Here is a tiny trained network, its code and every weight. The questions are about switching its units off for an input and a target symbol, where a switched-off unit gives its printed mean instead of its output.

import numpy as np


def w(rows, s, z=0):
    codes = np.array(rows[::2]) - 128.0
    scale = np.full(codes.shape[1], s)
    scale[-1] = z or s
    return codes * scale


def norm(h):
    return h / np.sqrt((h * h).mean(-1, keepdims=True) + 1e-5)


def f(y):
    return np.maximum(y, 0)


def softmax(a):
    e = np.exp(a - a.max(-1, keepdims=True))
    return e / e.sum(-1, keepdims=True)


def log_softmax(a):
    a = a - a.max(-1, keepdims=True)
    return a - np.log(np.exp(a).sum(-1, keepdims=True))


def net(x, mask):
    ids = ['γεημπστψ'.index(c) for c in x.split()]
    T = len(ids)
    res = E[ids] + P[:T]
    u = 0
    for l in range(3):
        q, k, v = (norm(res) @ M[l].T for M in (Q, K, V))
        z = softmax(np.where(np.tri(T) > 0, q @ k.T / 2**0.5, -1e9)) @ v
        res = res + np.where(mask[u], z, O[l][:, -1]) @ O[l][:, :-1]
        u += 1
        y = f(norm(res) @ A[l][:, :-1].T + A[l][:, -1])
        res = res + np.where(mask[u : u + 8], y, B[l][:, -1]) @ B[l][:, :-1]
        u += 8
    return log_softmax(norm(res)[-1] @ U[:, :-1].T + U[:, -1])


Q, K, V, O, A, B = {}, {}, {}, {}, {}, {}
E = w([
[119,127,201,167,99,61],'γ',
[120,151,218,152,56,92],'ε',
[111,133,210,155,98,40],'η',
[116,150,195,121,32,41],'μ',
[114,52,144,154,194,54],'π',
[104,121,254,140,168,176],'σ',
[173,53,110,35,66,223],'τ',
[24,94,86,101,75,88],'ψ',
],0.017)
P = w([
[113,93,115,156,138,133],'0',
[189,2,188,173,73,149],'1',
[134,124,132,136,135,113],'2',
[51,88,83,129,93,136],'3',
[223,37,196,141,90,137],'4',
[150,145,137,123,149,111],'5',
[55,115,113,97,101,118],'6',
[246,50,190,99,114,138],'7',
[177,162,135,94,167,112],'8',
[67,121,102,89,108,128],'9',
],0.022)
Q[0] = w([
[170,21,219,76,56,2],'L0H1',
[192,79,175,151,107,127],'L0H1',
],0.0095)
K[0] = w([
[150,248,83,96,180,94],'L0H1',
[172,148,138,140,149,156],'L0H1',
],0.018)
V[0] = w([
[167,184,151,254,133,179],'L0H1',
[239,197,126,240,117,180],'L0H1',
],0.0075)
O[0] = w([
[158,95,128,242,148,168,49],'L0H1',
[236,132,35,254,55,104,4],'L0H1',
],0.0081,0.0031)
A[0] = w([
[155,177,168,149,155,115,155],'L0N1',
[89,134,84,188,226,35,91],'L0N2',
[195,116,119,222,111,135,67],'L0N3',
[104,233,147,223,125,161,144],'L0N4',
[117,79,188,79,121,98,2],'L0N5',
[74,26,125,158,113,124,123],'L0N6',
[195,92,156,173,123,148,151],'L0N7',
[142,132,154,103,105,252,106],'L0N8',
],0.013,0.0081)
B[0] = w([
[162,156,131,149,149,104,195],'L0N1',
[160,80,96,142,122,4,157],'L0N2',
[165,147,43,123,102,209,163],'L0N3',
[110,157,165,142,68,198,150],'L0N4',
[172,135,135,179,107,116,229],'L0N5',
[122,142,157,128,45,100,254],'L0N6',
[164,163,181,138,143,176,233],'L0N7',
[119,85,110,181,154,22,170],'L0N8',
],0.014,0.0068)
Q[1] = w([
[58,102,10,201,206,194],'L1H1',
[239,104,190,93,194,175],'L1H1',
],0.012)
K[1] = w([
[48,66,144,204,10,129],'L1H1',
[50,183,57,201,144,100],'L1H1',
],0.013)
V[1] = w([
[52,222,127,178,249,124],'L1H1',
[109,254,155,80,44,127],'L1H1',
],0.0091)
O[1] = w([
[30,115,196,196,5,98,2],'L1H1',
[66,155,60,161,167,220,205],'L1H1',
],0.014,0.0086)
A[1] = w([
[38,184,105,137,144,100,146],'L1N1',
[55,62,197,112,162,174,63],'L1N2',
[119,95,211,148,183,203,128],'L1N3',
[134,77,162,153,53,70,106],'L1N4',
[135,248,6,129,167,119,2],'L1N5',
[194,142,134,162,93,170,160],'L1N6',
[139,19,77,109,209,132,72],'L1N7',
[117,237,42,96,74,84,33],'L1N8',
],0.014,0.0093)
B[1] = w([
[96,46,147,166,98,189,198],'L1N1',
[91,161,162,179,104,133,142],'L1N2',
[86,183,119,76,33,78,199],'L1N3',
[105,182,208,126,186,160,172],'L1N4',
[137,121,98,163,8,65,243],'L1N5',
[104,86,76,106,172,144,255],'L1N6',
[106,215,147,124,57,144,170],'L1N7',
[58,148,79,201,71,125,218],'L1N8',
],0.014,0.0088)
Q[2] = w([
[249,93,156,155,129,148],'L2H1',
[119,128,131,105,188,70],'L2H1',
],0.017)
K[2] = w([
[209,248,126,207,142,104],'L2H1',
[128,73,122,35,181,69],'L2H1',
],0.013)
V[2] = w([
[163,113,75,156,230,85],'L2H1',
[149,62,131,190,2,89],'L2H1',
],0.0075)
O[2] = w([
[88,117,133,126,113,248,53],'L2H1',
[199,204,148,105,146,128,254],'L2H1',
],0.016,0.0063)
A[2] = w([
[226,142,157,28,145,94,118],'L2N1',
[89,90,205,207,45,208,1],'L2N2',
[192,38,27,253,200,126,62],'L2N3',
[224,34,173,135,133,146,51],'L2N4',
[212,127,148,173,83,116,118],'L2N5',
[205,45,175,166,129,143,162],'L2N6',
[104,197,38,161,205,78,208],'L2N7',
[203,61,116,57,83,146,142],'L2N8',
],0.013,0.0099)
B[2] = w([
[155,142,66,66,108,141,255],'L2N1',
[67,130,74,13,143,83,140],'L2N2',
[66,199,89,151,252,21,146],'L2N3',
[38,85,132,145,182,70,152],'L2N4',
[78,116,72,151,96,128,211],'L2N5',
[106,63,115,197,114,130,172],'L2N6',
[135,40,185,147,183,161,215],'L2N7',
[132,196,179,165,147,134,211],'L2N8',
],0.016,0.011)
U = w([
[99,190,64,201,240,67,78],'γ',
[153,104,141,191,129,229,228],'ε',
[191,74,236,206,149,119,220],'η',
[145,85,56,216,49,59,96],'μ',
[197,2,84,124,167,42,36],'π',
[84,250,212,160,123,68,4],'σ',
[166,203,65,76,138,83,165],'τ',
[14,106,98,87,138,132,130],'ψ',
],0.0089,0.0022)

Each question gives the input, a string of symbols that net reads in full, and the target symbol t.
The units are the heads (2 rows each of Q, K, V and O) and the neurons (one row each of A and B). Each row of codes is followed by its name. A weight is (code - 128) times the scale printed after its matrix; where a second scale follows, it is the last column's (O, A, B and U).
mask holds one flag per unit, layer by layer, with each layer's heads first. A switched-off unit (its flag False) gives its mean, the last column of its rows in O or B, instead of its output. The means were averaged over made-up inputs and are rounded, as every weight is.
A unit's drop is (log p(t) with every unit on - log p(t) with that unit switched off) / (log p(t) with every unit on - log p(t) with every unit switched off).
The circuit of an input: a set's keep is (log p(t) with only the set's units on - log p(t) with every unit switched off) / (log p(t) with every unit on - log p(t) with every unit switched off). Starting from the 12 units with the biggest drops (on a tie, the unit counted first), units are removed one at a time, each time the one whose removal leaves the highest keep (on an exact tie, the one counted first), for as long as the keep stays at least 0.8.
units of the circuit, in order: the units of the circuit, biggest drop first
most important unit: the unit with the biggest drop
k most important neurons: the k neurons with the biggest drops, biggest first
top k neurons in layer l: the k neurons of layer l with the biggest drops, biggest first
input ψ γ ε μ μ, target γ: most important neuron => (L1N6)
input μ ε μ μ σ μ ε, target σ: units of the circuit, in order => (L1H1, L1N4, L0N7, L1N6)
input τ ψ μ μ τ η μ σ π μ, target σ: units of the circuit, in order => (L1H1, L1N4)
input μ ψ μ γ μ η η η, target ψ: 4 most important neurons => (L0N2, L1N5, L2N2, L1N3)
input ε η τ τ σ, target π: units of the circuit, in order => (L1H1, L2N4)
input τ τ μ ε γ τ μ γ, target π: 2 most important neurons => (L0N8, L2N1)
input τ μ π σ μ, target η: units of the circuit, in order => (L1N4, L1N5)
input μ γ γ μ η, target ε: top 2 neurons in layer 0 => (L0N2, L0N7)
input γ μ μ ψ ψ γ μ τ, target ε: units of the circuit, in order => (L2H1, L0N6, L2N8)
input γ μ γ, target γ: units of the circuit, in order => (L0H1, L2N3, L1N6)
input σ γ η μ μ μ μ η, target τ: 2 most important neurons => (L1N3, L0N6)
input μ γ γ γ η γ μ μ ε η, target μ: units of the circuit, in order => (L0H1, L1N5)
input μ σ σ γ, target σ: units of the circuit, in order => (L1N4, L0N6)
input μ σ η η, target σ: 2 most important neurons => (L1N4, L0N8)
input ε μ μ γ μ μ γ ε ψ μ, target ψ: units of the circuit, in order => (L0H1, L2H1)
input μ μ μ γ γ μ μ τ μ π, target τ: units of the circuit, in order => (L1H1, L1N7)
input π μ μ τ ψ μ η γ, target τ: 3 most important neurons => (L0N6, L1N3, L2N1)
input ε μ τ γ μ η μ ψ, target ψ: top 3 neurons in layer 0 => (L0N6, L0N2, L0N1)
input γ η π σ μ μ σ γ μ π, target π: 4 most important neurons => (L0N7, L2N8, L2N7, L1N6)
input μ μ ε γ ε τ τ η, target π: most important unit => L0N4
input γ σ η μ μ μ μ μ η η, target μ: most important neuron => (L0N7)
input μ π μ π σ, target τ: 2 most important neurons => (L0N6, L1N3)
input γ τ η γ γ γ η ε, target ε: 3 most important neurons => (L0N7, L0N3, L0N2)
input μ μ μ μ μ η μ γ, target ψ: 2 most important neurons => (L0N2, L1N5)
input γ π μ μ ε, target τ: 2 most important neurons => (L0N6, L1N3)
input μ μ γ μ μ, target ε: top 2 neurons in layer 1 => (L1N6, L1N3)
input γ η η μ μ μ ε μ σ γ, target σ: 3 most important neurons => (L0N6, L1N4, L0N5)
input ψ ε τ ψ η μ, target μ: most important unit => L0N8
input γ τ γ γ γ μ γ ε η γ, target η: top 2 neurons in layer 1 => (L1N8, L1N5)
